Below is a small trained network, with its code and all its weights. Each question gives an input and a class and asks what happens when units are switched off, that is, made to give their printed mean instead of their output.

import numpy as np


def w(rows, s, z=0):
    codes = np.array(rows[::2]) - 128.0
    scale = np.full(codes.shape[1], s)
    scale[-1] = z or s
    return codes * scale


def f(y):
    return np.maximum(y, 0)


def log_softmax(a):
    a = a - a.max(-1, keepdims=True)
    return a - np.log(np.exp(a).sum(-1, keepdims=True))


def net(x, mask):
    res = np.array(x, float).reshape(1, 8) / 4 @ E
    y = f(res @ A[0][:, :-1].T + A[0][:, -1])
    res = res + np.where(mask, y, B[0][:, -1]) @ B[0][:, :-1]
    return log_softmax(res[-1] @ U[:, :-1].T + U[:, -1])


A, B = {}, {}
E = w([
[44,47,59,173,134,142,151],'x0',
[43,114,158,75,84,124,82],'x1',
[106,99,114,95,64,55,127],'x2',
[72,125,105,130,100,121,115],'x3',
[134,209,162,93,82,72,93],'x4',
[182,101,254,125,110,195,106],'x5',
[216,141,97,141,156,51,153],'x6',
[99,127,106,60,235,95,55],'x7',
],0.0094)
A[0] = w([
[149,205,114,74,177,85,171,191],'neuron 0',
[170,199,126,132,107,65,122,237],'neuron 1',
[11,67,70,170,139,157,197,182],'neuron 2',
[124,226,196,126,31,78,125,213],'neuron 3',
[126,22,25,56,213,127,62,253],'neuron 4',
[99,49,144,172,95,218,115,229],'neuron 5',
[179,164,159,182,128,180,166,226],'neuron 6',
[134,165,108,49,91,99,100,167],'neuron 7',
[127,141,226,91,98,146,157,253],'neuron 8',
],0.011,0.004)
B[0] = w([
[139,205,137,164,173,130,165,193],'neuron 0',
[140,206,135,172,149,135,157,203],'neuron 1',
[83,120,70,72,84,93,176,248],'neuron 2',
[129,190,144,179,87,169,105,228],'neuron 3',
[81,127,166,103,163,59,221,254],'neuron 4',
[179,6,120,127,65,121,96,233],'neuron 5',
[165,66,83,132,145,177,98,210],'neuron 6',
[82,192,164,104,141,160,99,187],'neuron 7',
[137,104,203,116,104,214,82,211],'neuron 8',
],0.012,0.014)
U = w([
[109,169,151,102,246,85,164,114],'0',
[245,182,74,164,187,140,162,142],'1',
[94,122,66,76,50,89,144,186],'2',
[106,198,180,120,102,157,96,1],'3',
[196,98,175,96,143,161,104,164],'4',
],0.012,0.0016)

Each question gives the input, the list of numbers given to net, and the class t.
The units are the neurons (one row each of A and B). Each row of codes is followed by its name. A weight is (code - 128) times the scale printed after its matrix; where a second scale follows, it is the last column's (A, B and U).
mask holds one flag per neuron, in row order. A switched-off neuron (its flag False) gives its mean, the last column of its row in B, instead of its output. The means were averaged over made-up inputs and are rounded, as every weight is.
A unit's drop is (log p(t) with every unit on - log p(t) with that unit switched off) / (log p(t) with every unit on - log p(t) with every unit switched off).
The circuit of an input: a set's keep is (log p(t) with only the set's units on - log p(t) with every unit switched off) / (log p(t) with every unit on - log p(t) with every unit switched off). Starting from all 9 units, units are removed one at a time, each time the one whose removal leaves the highest keep (on an exact tie, the one counted first), for as long as the keep stays at least 0.8.
circuit, biggest first: the units of the circuit, biggest drop first
top k neurons: the k neurons with the biggest drops, biggest first
drop of u: that unit's drop, to one decimal
input [7,3,-7,6,0,-6,6,5], class 0: circuit, biggest first => [neuron 4]
input [3,6,0,-7,6,8,4,8], class 3: circuit, biggest first => [neuron 8; neuron 5]
input [5,-1,1,7,4,7,0,0], class 4: circuit, biggest first => [neuron 2; neuron 5]
input [-7,1,7,3,-3,1,8,1], class 3: top 2 neurons => [neuron 7; neuron 6]
input [-3,5,4,3,-3,-6,8,-7], class 1: top 2 neurons => [neuron 8; neuron 1]
input [2,-6,7,6,2,4,8,3], class 0: top 2 neurons => [neuron 5; neuron 6]
input [-6,2,8,6,-1,-1,6,2], class 3: top 2 neurons => [neuron 3; neuron 7]
input [1,3,3,2,-4,-6,3,2], class 0: top 2 neurons => [neuron 4; neuron 5]
input [-2,4,-6,-6,-3,-1,-1,-8], class 4: drop of neuron 5 => 0.0
input [4,5,0,-4,-6,4,0,-4], class 2: drop of neuron 2 => 2.5
input [8,-4,1,0,5,6,-1,-8], class 4: drop of neuron 8 => 0.1
